Below are the code and all the weights of a small trained network. Each question names an input and a target symbol and asks about switching units off, where a switched-off unit gives its printed mean instead of its output.

import numpy as np


def w(rows, s, z=0):
    codes = np.array(rows[::2]) - 128.0
    scale = np.full(codes.shape[1], s)
    scale[-1] = z or s
    return codes * scale


def norm(h):
    return h / np.sqrt((h * h).mean(-1, keepdims=True) + 1e-5)


def f(y):
    return np.maximum(y, 0)


def softmax(a):
    e = np.exp(a - a.max(-1, keepdims=True))
    return e / e.sum(-1, keepdims=True)


def log_softmax(a):
    a = a - a.max(-1, keepdims=True)
    return a - np.log(np.exp(a).sum(-1, keepdims=True))


def net(x, mask):
    ids = ['βδεζηλξπτφω'.index(c) for c in x.split()]
    T = len(ids)
    res = E[ids] + P[:T]
    u = 0
    for l in range(3):
        r = norm(res)
        for j in range(3):
            rows = slice(2 * j, 2 * j + 2)
            q, k, v = (r @ M[l][rows].T for M in (Q, K, V))
            z = softmax(np.where(np.tri(T) > 0, q @ k.T / 2**0.5, -1e9)) @ v
            o = O[l][rows]
            res = res + np.where(mask[u + j], z, o[:, -1]) @ o[:, :-1]
        u += 3
        y = f(norm(res) @ A[l][:, :-1].T + A[l][:, -1])
        res = res + np.where(mask[u : u + 4], y, B[l][:, -1]) @ B[l][:, :-1]
        u += 4
    return log_softmax(norm(res)[-1] @ U[:, :-1].T + U[:, -1])


Q, K, V, O, A, B = {}, {}, {}, {}, {}, {}
E = w([
[111,121,162],'β',
[103,121,155],'δ',
[138,83,87],'ε',
[113,121,167],'ζ',
[67,117,132],'η',
[71,136,160],'λ',
[205,106,144],'ξ',
[164,73,62],'π',
[55,187,145],'τ',
[164,167,121],'φ',
[140,248,130],'ω',
],0.014)
P = w([
[145,142,227],'0',
[162,211,254],'1',
[75,75,176],'2',
[183,218,179],'3',
[87,58,145],'4',
[169,192,131],'5',
[101,81,150],'6',
[184,189,143],'7',
[102,76,129],'8',
[192,193,169],'9',
[77,78,194],'10',
],0.0034)
Q[0] = w([
[153,106,116],'L0H0',
[255,204,88],'L0H0',
[59,132,8],'L0H1',
[35,33,2],'L0H1',
[135,45,107],'L0H2',
[56,234,134],'L0H2',
],0.013)
K[0] = w([
[144,140,151],'L0H0',
[161,189,128],'L0H0',
[148,50,107],'L0H1',
[94,5,51],'L0H1',
[144,84,143],'L0H2',
[102,190,128],'L0H2',
],0.02)
V[0] = w([
[206,254,100],'L0H0',
[229,24,228],'L0H0',
[146,24,97],'L0H1',
[155,203,198],'L0H1',
[135,217,53],'L0H2',
[132,18,147],'L0H2',
],0.0089)
O[0] = w([
[194,203,11,51],'L0H0',
[64,39,52,250],'L0H0',
[224,176,207,38],'L0H1',
[4,121,65,254],'L0H1',
[190,211,141,73],'L0H2',
[128,1,96,110],'L0H2',
],0.0072,0.0027)
A[0] = w([
[163,134,105,53],'L0N0',
[132,46,179,61],'L0N1',
[8,139,226,228],'L0N2',
[8,210,202,255],'L0N3',
],0.012,0.0015)
B[0] = w([
[137,153,114,139],'L0N0',
[116,71,203,180],'L0N1',
[135,138,212,244],'L0N2',
[255,139,163,231],'L0N3',
],0.016,0.011)
Q[1] = w([
[78,113,143],'L1H0',
[50,80,149],'L1H0',
[98,238,253],'L1H1',
[229,68,96],'L1H1',
[128,112,162],'L1H2',
[208,89,133],'L1H2',
],0.012)
K[1] = w([
[119,101,161],'L1H0',
[132,101,162],'L1H0',
[185,172,4],'L1H1',
[78,147,182],'L1H1',
[111,119,95],'L1H2',
[139,190,114],'L1H2',
],0.016)
V[1] = w([
[44,221,102],'L1H0',
[247,119,108],'L1H0',
[200,46,132],'L1H1',
[163,90,103],'L1H1',
[155,115,139],'L1H2',
[32,176,91],'L1H2',
],0.013)
O[1] = w([
[8,134,156,22],'L1H0',
[165,59,41,196],'L1H0',
[197,105,67,181],'L1H1',
[166,141,86,136],'L1H1',
[150,121,130,164],'L1H2',
[15,160,126,2],'L1H2',
],0.012,0.0067)
A[1] = w([
[5,149,25,8],'L1N0',
[73,189,230,56],'L1N1',
[127,251,54,110],'L1N2',
[105,76,2,119],'L1N3',
],0.0085,0.0014)
B[1] = w([
[208,122,10,170],'L1N0',
[36,170,147,234],'L1N1',
[201,153,223,255],'L1N2',
[48,75,51,253],'L1N3',
],0.012,0.0021)
Q[2] = w([
[101,103,197],'L2H0',
[179,96,60],'L2H0',
[226,192,116],'L2H1',
[83,253,73],'L2H1',
[111,78,44],'L2H2',
[183,224,197],'L2H2',
],0.012)
K[2] = w([
[97,147,169],'L2H0',
[150,137,71],'L2H0',
[130,216,151],'L2H1',
[142,129,69],'L2H1',
[83,142,254],'L2H2',
[182,116,100],'L2H2',
],0.017)
V[2] = w([
[38,39,133],'L2H0',
[2,190,94],'L2H0',
[209,96,66],'L2H1',
[2,161,239],'L2H1',
[134,189,168],'L2H2',
[131,65,87],'L2H2',
],0.0079)
O[2] = w([
[212,178,113,83],'L2H0',
[221,77,164,1],'L2H0',
[49,177,161,159],'L2H1',
[254,71,42,89],'L2H1',
[119,131,200,115],'L2H2',
[128,110,53,149],'L2H2',
],0.0079,0.0091)
A[2] = w([
[121,21,187,241],'L2N0',
[189,204,172,255],'L2N1',
[147,197,1,47],'L2N2',
[145,10,62,150],'L2N3',
],0.014,0.0015)
B[2] = w([
[51,81,66,255],'L2N0',
[105,163,42,229],'L2N1',
[55,93,251,188],'L2N2',
[114,225,58,213],'L2N3',
],0.015,0.0095)
U = w([
[87,74,144,6],'β',
[118,62,175,37],'δ',
[147,76,90,1],'ε',
[98,60,133,175],'ζ',
[173,86,196,105],'η',
[186,114,187,128],'λ',
[87,142,83,139],'ξ',
[181,130,65,220],'π',
[198,189,149,146],'τ',
[21,184,189,148],'φ',
[107,254,142,104],'ω',
],0.013,0.0044)

Each question gives the input, a string of symbols that net reads in full, and the target symbol t.
The units are the heads (2 rows each of Q, K, V and O) and the neurons (one row each of A and B). Each row of codes is followed by its name. A weight is (code - 128) times the scale printed after its matrix; where a second scale follows, it is the last column's (O, A, B and U).
mask holds one flag per unit, layer by layer, with each layer's heads first. A switched-off unit (its flag False) gives its mean, the last column of its rows in O or B, instead of its output. The means were averaged over made-up inputs and are rounded, as every weight is.
A unit's drop is (log p(t) with every unit on - log p(t) with that unit switched off) / (log p(t) with every unit on - log p(t) with every unit switched off).
The circuit of an input: a set's keep is (log p(t) with only the set's units on - log p(t) with every unit switched off) / (log p(t) with every unit on - log p(t) with every unit switched off). Starting from the 12 units with the biggest drops (on a tie, the unit counted first), units are removed one at a time, each time the one whose removal leaves the highest keep (on an exact tie, the one counted first), for as long as the keep stays at least 0.8.
units of the circuit, in order: the units of the circuit, biggest drop first
top k neurons: the k neurons with the biggest drops, biggest first
top k neurons in layer l: the k neurons of layer l with the biggest drops, biggest first
which heads matter: for each layer, one digit per head in row order, 1 if its drop is at least 0.15 and else 0, layers parted by /
input φ τ ζ β, target τ: units of the circuit, in order : (L0N3)
input τ ξ φ ζ, target φ: units of the circuit, in order : (L0H0 L0N3 L0H1 L1H1)
input β β δ ζ δ η, target η: units of the circuit, in order : (L0H0 L0N3)
input φ η π η, target π: which heads matter : 011 / 101 / 011
input ξ ζ δ η ω ζ λ β φ ξ, target φ: units of the circuit, in order : (L2N2 L0H0 L0N3 L0N1)
input ζ ζ π β ζ ζ φ η, target φ: units of the circuit, in order : (L0H0 L0N3 L1H2 L0H1)
input λ ζ η β φ, target φ: units of the circuit, in order : (L0H0 L0N3 L2N2)
input ξ β δ λ φ φ η π, target φ: top 3 neurons : (L0N3 L0N2 L2N2)
input δ π ζ τ ε ξ φ ε, target φ: top 3 neurons : (L0N3 L0N2 L2N2)
input π δ φ ε ζ φ δ π, target φ: which heads matter : 110 / 000 / 000
input τ β φ π φ ε, target φ: which heads matter : 100 / 000 / 000
input λ φ π τ π η, target τ: which heads matter : 001 / 000 / 010
input ξ η ζ ζ λ δ φ β, target φ: which heads matter : 110 / 010 / 000
input λ ω ζ π, target ω: top 3 neurons : (L2N3 L0N3 L2N0)
input π π ζ ζ ε ξ, target ξ: units of the circuit, in order : (L0N3)
input ζ ξ ω ε π π π λ, target π: which heads matter : 011 / 100 / 000
input η φ ζ π π ζ, target π: which heads matter : 010 / 100 / 010
input φ φ ζ ζ φ δ, target φ: which heads matter : 111 / 011 / 000
input ζ π ε ε ω δ δ ω ε β, target ω: which heads matter : 111 / 000 / 000
input π δ β β λ π δ β, target π: top neuron in layer 0 : (L0N2)
